Below is a small trained network, with its code and all its weights. Each question gives an input and a target symbol and asks what happens when units are switched off, that is, made to give their printed mean instead of their output.

import numpy as np


def w(rows, s, z=0):
    codes = np.array(rows[::2]) - 128.0
    scale = np.full(codes.shape[1], s)
    scale[-1] = z or s
    return codes * scale


def norm(h):
    return h / np.sqrt((h * h).mean(-1, keepdims=True) + 1e-5)


def f(y):
    return y / 2 * (1 + np.tanh(0.7978845608 * (y + 0.044715 * y**3)))


def softmax(a):
    e = np.exp(a - a.max(-1, keepdims=True))
    return e / e.sum(-1, keepdims=True)


def log_softmax(a):
    a = a - a.max(-1, keepdims=True)
    return a - np.log(np.exp(a).sum(-1, keepdims=True))


def net(x, mask):
    ids = ['γζηθμξφψω'.index(c) for c in x.split()]
    T = len(ids)
    res = E[ids] + P[:T]
    u = 0
    for l in range(2):
        q, k, v = (norm(res) @ M[l].T for M in (Q, K, V))
        z = softmax(np.where(np.tri(T) > 0, q @ k.T / 4**0.5, -1e9)) @ v
        res = res + np.where(mask[u], z, O[l][:, -1]) @ O[l][:, :-1]
        u += 1
        y = f(norm(res) @ A[l][:, :-1].T + A[l][:, -1])
        res = res + np.where(mask[u : u + 8], y, B[l][:, -1]) @ B[l][:, :-1]
        u += 8
    return log_softmax(norm(res)[-1] @ U[:, :-1].T + U[:, -1])


Q, K, V, O, A, B = {}, {}, {}, {}, {}, {}
E = w([
[100,42,76,178,43,203,112,42,123,75,137],'γ',
[186,63,75,158,46,206,77,90,131,132,129],'ζ',
[208,147,54,243,81,103,107,85,178,66,92],'η',
[99,157,96,38,181,170,123,105,102,59,141],'θ',
[34,100,182,124,201,59,61,99,198,114,127],'μ',
[66,43,122,116,121,14,173,233,109,151,144],'ξ',
[182,119,189,110,44,33,169,135,16,145,153],'φ',
[29,48,184,163,191,53,129,100,225,207,58],'ψ',
[3,140,117,119,91,12,146,131,128,122,190],'ω',
],0.017)
P = w([
[130,161,249,111,97,221,116,229,216,115,107],'0',
[83,221,100,158,66,105,117,132,138,159,54],'1',
[103,154,90,91,61,124,162,133,166,162,80],'2',
[123,152,108,92,79,125,153,126,139,144,103],'3',
[139,134,117,98,111,117,141,124,141,118,103],'4',
[139,128,135,98,124,134,123,114,133,126,112],'5',
[154,121,128,105,138,121,116,123,122,111,122],'6',
[156,114,140,102,149,126,100,114,114,129,134],'7',
[173,105,131,94,158,125,99,127,116,132,134],'8',
[169,99,128,102,169,125,78,131,111,127,151],'9',
],0.011)
Q[0] = w([
[222,119,82,148,63,180,134,71,107,120,110],'L0H1',
[129,138,138,91,148,135,129,179,140,158,171],'L0H1',
[118,160,162,106,129,122,115,178,134,129,131],'L0H1',
[107,128,202,124,173,157,254,213,121,141,141],'L0H1',
],0.0085)
K[0] = w([
[126,241,243,129,68,180,172,191,163,188,148],'L0H1',
[119,169,95,73,117,105,94,73,97,155,1],'L0H1',
[110,98,151,146,142,163,130,100,60,143,14],'L0H1',
[137,100,79,104,129,39,138,6,90,181,95],'L0H1',
],0.0042)
V[0] = w([
[141,161,139,74,144,163,213,64,131,104,127],'L0H1',
[110,173,142,151,115,139,96,195,140,85,254],'L0H1',
[106,141,153,148,62,111,125,87,156,152,149],'L0H1',
[84,127,82,140,121,160,86,187,182,112,107],'L0H1',
],0.0076)
O[0] = w([
[152,31,137,114,149,119,96,196,144,163,129,91],'L0H1',
[105,166,182,114,159,105,83,118,176,167,167,156],'L0H1',
[63,129,126,141,218,106,111,79,155,254,116,255],'L0H1',
[82,135,194,133,131,151,156,187,157,138,93,56],'L0H1',
],0.0096,0.0039)
A[0] = w([
[74,24,146,163,88,75,120,214,136,111,148,6],'L0N1',
[39,209,90,109,139,51,136,152,96,62,150,106],'L0N2',
[112,149,227,150,90,116,231,226,100,135,128,141],'L0N3',
[106,185,78,89,128,137,195,122,148,133,113,3],'L0N4',
[112,155,1,162,146,206,107,37,117,133,139,92],'L0N5',
[82,83,106,160,69,170,115,91,160,115,82,99],'L0N6',
[178,123,45,197,111,106,200,101,104,75,95,47],'L0N7',
[123,164,118,151,105,186,94,169,134,94,87,62],'L0N8',
],0.0083,0.0023)
B[0] = w([
[117,163,92,138,167,113,141,76,157,197,148,155],'L0N1',
[122,85,96,78,101,132,138,121,166,170,134,210],'L0N2',
[98,172,96,138,94,92,143,165,170,246,113,222],'L0N3',
[106,166,147,119,138,143,92,111,189,111,137,130],'L0N4',
[93,141,105,127,94,130,118,193,178,149,65,254],'L0N5',
[187,125,111,169,159,92,114,115,134,107,153,194],'L0N6',
[127,73,128,105,119,175,106,131,102,156,118,195],'L0N7',
[160,96,69,79,126,136,122,106,90,107,138,138],'L0N8',
],0.012,0.0049)
Q[1] = w([
[92,126,176,64,201,153,212,171,85,111,215],'L1H1',
[177,162,159,121,114,102,192,122,112,143,164],'L1H1',
[141,106,136,70,84,177,153,174,96,79,117],'L1H1',
[144,115,118,114,79,164,2,119,151,139,224],'L1H1',
],0.0092)
K[1] = w([
[73,60,3,76,164,22,94,88,101,52,67],'L1H1',
[206,83,113,108,45,72,212,86,80,169,122],'L1H1',
[175,94,91,44,137,209,13,151,60,10,165],'L1H1',
[75,133,209,100,142,119,127,201,165,65,219],'L1H1',
],0.0056)
V[1] = w([
[63,32,119,215,165,84,123,135,77,167,206],'L1H1',
[102,67,185,22,136,139,80,134,125,133,134],'L1H1',
[70,85,122,203,149,165,134,101,254,128,143],'L1H1',
[138,75,104,162,110,181,125,118,88,174,199],'L1H1',
],0.0089)
O[1] = w([
[141,109,98,17,147,146,90,82,159,87,53,108],'L1H1',
[135,102,194,123,114,127,132,4,103,142,109,104],'L1H1',
[168,188,36,64,82,94,98,118,48,217,134,3],'L1H1',
[175,153,93,56,192,241,96,66,161,144,159,99],'L1H1',
],0.011,0.0034)
A[1] = w([
[114,184,178,187,164,132,100,96,159,176,140,98],'L1N1',
[143,76,181,104,200,138,161,103,91,64,150,26],'L1N2',
[35,206,139,55,152,151,113,188,151,155,114,135],'L1N3',
[186,162,96,121,43,125,99,147,92,149,112,94],'L1N4',
[150,197,82,105,106,152,166,169,126,56,96,2],'L1N5',
[104,94,159,104,130,114,144,87,130,139,75,141],'L1N6',
[88,102,171,111,100,91,168,108,59,126,118,122],'L1N7',
[163,131,153,135,252,205,71,115,116,4,191,40],'L1N8',
],0.013,0.0038)
B[1] = w([
[106,54,140,99,151,134,182,176,128,150,140,166],'L1N1',
[89,68,143,146,75,188,119,172,82,150,102,230],'L1N2',
[35,40,119,170,150,69,177,145,178,193,162,217],'L1N3',
[91,121,198,123,171,162,155,123,132,96,147,214],'L1N4',
[135,74,93,66,133,93,122,154,89,66,188,133],'L1N5',
[126,178,92,127,141,133,142,151,88,124,134,251],'L1N6',
[171,161,44,97,145,124,106,111,171,118,105,254],'L1N7',
[223,119,167,191,221,4,144,68,144,127,174,179],'L1N8',
],0.014,0.0082)
U = w([
[239,154,34,76,156,53,95,106,113,192,183,203],'γ',
[151,171,150,164,214,210,173,116,128,152,190,129],'ζ',
[131,186,95,219,171,79,112,235,58,101,208,5],'η',
[243,42,128,197,151,65,186,68,76,112,176,194],'θ',
[124,195,212,141,100,86,126,98,77,131,105,229],'μ',
[126,116,165,71,156,104,176,156,143,11,176,225],'ξ',
[157,104,141,171,148,117,61,148,223,104,91,86],'φ',
[128,46,82,82,76,128,143,166,2,152,99,3],'ψ',
[47,73,164,89,214,78,252,156,170,168,118,116],'ω',
],0.0057,0.0018)

Each question gives the input, a string of symbols that net reads in full, and the target symbol t.
The units are the heads (4 rows each of Q, K, V and O) and the neurons (one row each of A and B). Each row of codes is followed by its name. A weight is (code - 128) times the scale printed after its matrix; where a second scale follows, it is the last column's (O, A, B and U).
mask holds one flag per unit, layer by layer, with each layer's heads first. A switched-off unit (its flag False) gives its mean, the last column of its rows in O or B, instead of its output. The means were averaged over made-up inputs and are rounded, as every weight is.
A unit's drop is (log p(t) with every unit on - log p(t) with that unit switched off) / (log p(t) with every unit on - log p(t) with every unit switched off).
The circuit of an input: a set's keep is (log p(t) with only the set's units on - log p(t) with every unit switched off) / (log p(t) with every unit on - log p(t) with every unit switched off). Starting from the 12 units with the biggest drops (on a tie, the unit counted first), units are removed one at a time, each time the one whose removal leaves the highest keep (on an exact tie, the one counted first), for as long as the keep stays at least 0.8.
circuit, biggest first: the units of the circuit, biggest drop first
k most important neurons: the k neurons with the biggest drops, biggest first
k most important neurons of layer l: the k neurons of layer l with the biggest drops, biggest first
input φ θ ψ ζ φ ξ φ, target ψ: 2 most important neurons : L0N5, L0N3
input ψ φ φ φ φ ψ η φ ψ γ, target ψ: 3 most important neurons : L0N5, L1N4, L1N7
input η γ φ μ φ, target γ: circuit, biggest first : L1N7
input θ μ θ η, target θ: circuit, biggest first : L0H1, L1H1, L0N5, L0N8
input μ θ ψ φ φ γ, target μ: 3 most important neurons : L1N4, L0N5, L1N3
input ψ φ η φ θ φ ω θ η, target ψ: 4 most important neurons : L0N7, L1N4, L1N7, L0N5
input η η φ η, target η: circuit, biggest first : L1H1, L1N4
input φ ξ η φ φ γ, target φ: 2 most important neurons of layer 0 : L0N5, L0N6
input γ φ η φ φ θ φ ζ η, target γ: 2 most important neurons of layer 0 : L0N6, L0N7
input θ φ η μ θ ω θ θ, target θ: circuit, biggest first : L0N3, L1N8
input φ φ φ θ φ ω θ μ θ, target ψ: 4 most important neurons : L0N3, L1N2, L0N5, L0N1
input ψ η ξ φ φ φ η φ μ η, target ψ: circuit, biggest first : L1H1, L0N7, L1N4, L0H1
input φ φ θ θ η φ, target ψ: 2 most important neurons : L0N5, L1N2
input φ η φ μ φ φ η μ, target γ: most important neuron : L0N5
input ξ η η η γ, target ξ: 4 most important neurons : L0N6, L1N4, L1N5, L0N3
input φ ζ ψ ξ ω ω φ φ φ, target θ: 2 most important neurons : L0N5, L1N8
input φ η φ φ η η φ φ ζ φ, target θ: 2 most important neurons : L1N8, L1N2
input ω φ ζ, target ω: 2 most important neurons of layer 1 : L1N4, L1N1
input μ φ ζ ψ φ θ φ μ, target γ: 2 most important neurons : L0N3, L0N5
input μ ξ φ φ φ ζ ψ ψ, target γ: circuit, biggest first : L1H1
input ξ θ φ ω φ ζ η η ζ, target ξ: 2 most important neurons : L1N4, L0N6
input φ ω μ φ φ γ φ η ζ, target φ: 2 most important neurons of layer 1 : L1N3, L1N2
input γ ζ ψ η η θ φ γ, target γ: 2 most important neurons of layer 0 : L0N6, L0N5
input φ φ ζ θ φ η ζ θ, target γ: 3 most important neurons of layer 0 : L0N5, L0N3, L0N2
